Below are the code and all the weights of a small trained network. Each question names an input and a target symbol and asks about switching units off, where a switched-off unit gives its printed mean instead of its output.

import numpy as np


def w(rows, s, z=0):
    codes = np.array(rows[::2]) - 128.0
    scale = np.full(codes.shape[1], s)
    scale[-1] = z or s
    return codes * scale


def f(y):
    return y / 2 * (1 + np.tanh(0.7978845608 * (y + 0.044715 * y**3)))


def softmax(a):
    e = np.exp(a - a.max(-1, keepdims=True))
    return e / e.sum(-1, keepdims=True)


def log_softmax(a):
    a = a - a.max(-1, keepdims=True)
    return a - np.log(np.exp(a).sum(-1, keepdims=True))


def net(x, mask):
    ids = ['δεζημξπστφψω'.index(c) for c in x.split()]
    T = len(ids)
    res = E[ids] + P[:T]
    q, k, v = (res @ M[0].T for M in (Q, K, V))
    z = softmax(np.where(np.tri(T) > 0, q @ k.T / 4**0.5, -1e9)) @ v
    res = res + np.where(mask[0], z, O[0][:, -1]) @ O[0][:, :-1]
    y = f(res @ A[0][:, :-1].T + A[0][:, -1])
    res = res + np.where(mask[1:9], y, B[0][:, -1]) @ B[0][:, :-1]
    return log_softmax(res[-1] @ U[:, :-1].T + U[:, -1])


Q, K, V, O, A, B = {}, {}, {}, {}, {}, {}
E = w([
[149,160,99,163],'δ',
[127,111,152,180],'ε',
[127,156,118,142],'ζ',
[225,90,150,138],'η',
[100,151,138,125],'μ',
[176,126,83,88],'ξ',
[95,154,134,131],'π',
[67,179,133,130],'σ',
[79,126,255,138],'τ',
[91,116,218,40],'φ',
[105,46,149,52],'ψ',
[74,74,70,157],'ω',
],0.02)
P = w([
[221,130,72,155],'0',
[188,154,83,147],'1',
[168,159,85,136],'2',
[145,157,102,133],'3',
[123,152,101,133],'4',
[101,149,111,122],'5',
[83,144,114,120],'6',
[63,147,119,113],'7',
[41,137,135,109],'8',
[13,128,139,99],'9',
[2,129,130,100],'10',
[91,149,116,128],'11',
],0.007)
Q[0] = w([
[47,199,115,147],'h0',
[178,9,148,94],'h0',
[167,110,127,122],'h0',
[141,40,150,157],'h0',
],0.014)
K[0] = w([
[48,84,136,129],'h0',
[246,161,125,137],'h0',
[187,124,82,97],'h0',
[198,163,121,191],'h0',
],0.013)
V[0] = w([
[164,172,182,86],'h0',
[184,2,122,61],'h0',
[169,123,99,200],'h0',
[109,165,38,113],'h0',
],0.0094)
O[0] = w([
[241,221,228,49,121],'h0',
[100,2,146,61,2],'h0',
[191,66,110,192,94],'h0',
[102,180,13,111,157],'h0',
],0.0061,0.0064)
A[0] = w([
[98,130,8,131,255],'n0',
[113,212,160,254,228],'n1',
[169,170,74,203,80],'n2',
[213,95,190,101,180],'n3',
[110,157,179,38,213],'n4',
[197,203,141,137,98],'n5',
[109,175,194,72,134],'n6',
[192,226,83,70,164],'n7',
],0.0076,0.0035)
B[0] = w([
[157,184,85,49,198],'n0',
[67,74,99,220,250],'n1',
[92,106,141,99,166],'n2',
[223,179,71,187,138],'n3',
[171,70,153,103,159],'n4',
[98,121,182,146,154],'n5',
[134,130,198,118,158],'n6',
[145,189,255,102,182],'n7',
],0.0079,0.013)
U = w([
[138,121,120,134,90],'δ',
[79,3,105,255,115],'ε',
[142,130,127,130,129],'ζ',
[211,122,124,158,153],'η',
[132,118,139,125,88],'μ',
[195,205,107,30,167],'ξ',
[123,124,135,118,122],'π',
[73,240,149,123,106],'σ',
[112,66,245,179,68],'τ',
[130,108,232,44,128],'φ',
[76,23,135,36,253],'ψ',
[46,77,26,57,147],'ω',
],0.006,0.0039)

Each question gives the input, a string of symbols that net reads in full, and the target symbol t.
The units are the heads (4 rows each of Q, K, V and O) and the neurons (one row each of A and B). Each row of codes is followed by its name. A weight is (code - 128) times the scale printed after its matrix; where a second scale follows, it is the last column's (O, A, B and U).
mask holds one flag per unit, heads first, then neurons. A switched-off unit (its flag False) gives its mean, the last column of its rows in O or B, instead of its output. The means were averaged over made-up inputs and are rounded, as every weight is.
A unit's drop is (log p(t) with every unit on - log p(t) with that unit switched off) / (log p(t) with every unit on - log p(t) with every unit switched off).
The circuit of an input: a set's keep is (log p(t) with only the set's units on - log p(t) with every unit switched off) / (log p(t) with every unit on - log p(t) with every unit switched off). Starting from all 9 units, units are removed one at a time, each time the one whose removal leaves the highest keep (on an exact tie, the one counted first), for as long as the keep stays at least 0.8.
circuit, biggest first: the units of the circuit, biggest drop first
k most important neurons: the k neurons with the biggest drops, biggest first
drop of u: that unit's drop, to one decimal
input ξ σ σ σ ε ψ ω ζ δ, target ω: circuit, biggest first -> (h0 n7 n0)
input δ φ δ η σ σ ζ ε ζ φ σ ε, target ε: circuit, biggest first -> (n7 n0 n1)
input ε ε ω δ, target ω: circuit, biggest first -> (h0 n0 n7)
input δ σ ε δ ε σ ω π ω σ ξ ξ, target ξ: circuit, biggest first -> (n1 n0)
input π δ ψ μ, target ψ: circuit, biggest first -> (h0)
input σ φ σ ω, target ω: circuit, biggest first -> (n7 n0 h0)
input ε ε φ δ σ σ ζ σ σ ε, target ε: circuit, biggest first -> (n7 n1 n0)
input δ σ ω π, target ω: 2 most important neurons -> (n7 n0)
input ε σ μ τ ε σ ε η ζ δ τ μ, target τ: circuit, biggest first -> (h0 n0 n6)
input σ ζ ω, target ω: 2 most important neurons -> (n0 n7)
input τ σ δ ξ σ ε τ τ π π, target τ: 2 most important neurons -> (n0 n6)
input ε ξ σ π ψ σ φ σ, target φ: drop of h0 -> 1.0
input τ ζ ζ η σ σ π ζ σ ξ σ δ, target σ: drop of h0 -> 0.7
input τ φ τ μ η φ σ, target φ: drop of n6 -> 0.1
input σ ζ ψ π, target ψ: most important neuron -> (n7)
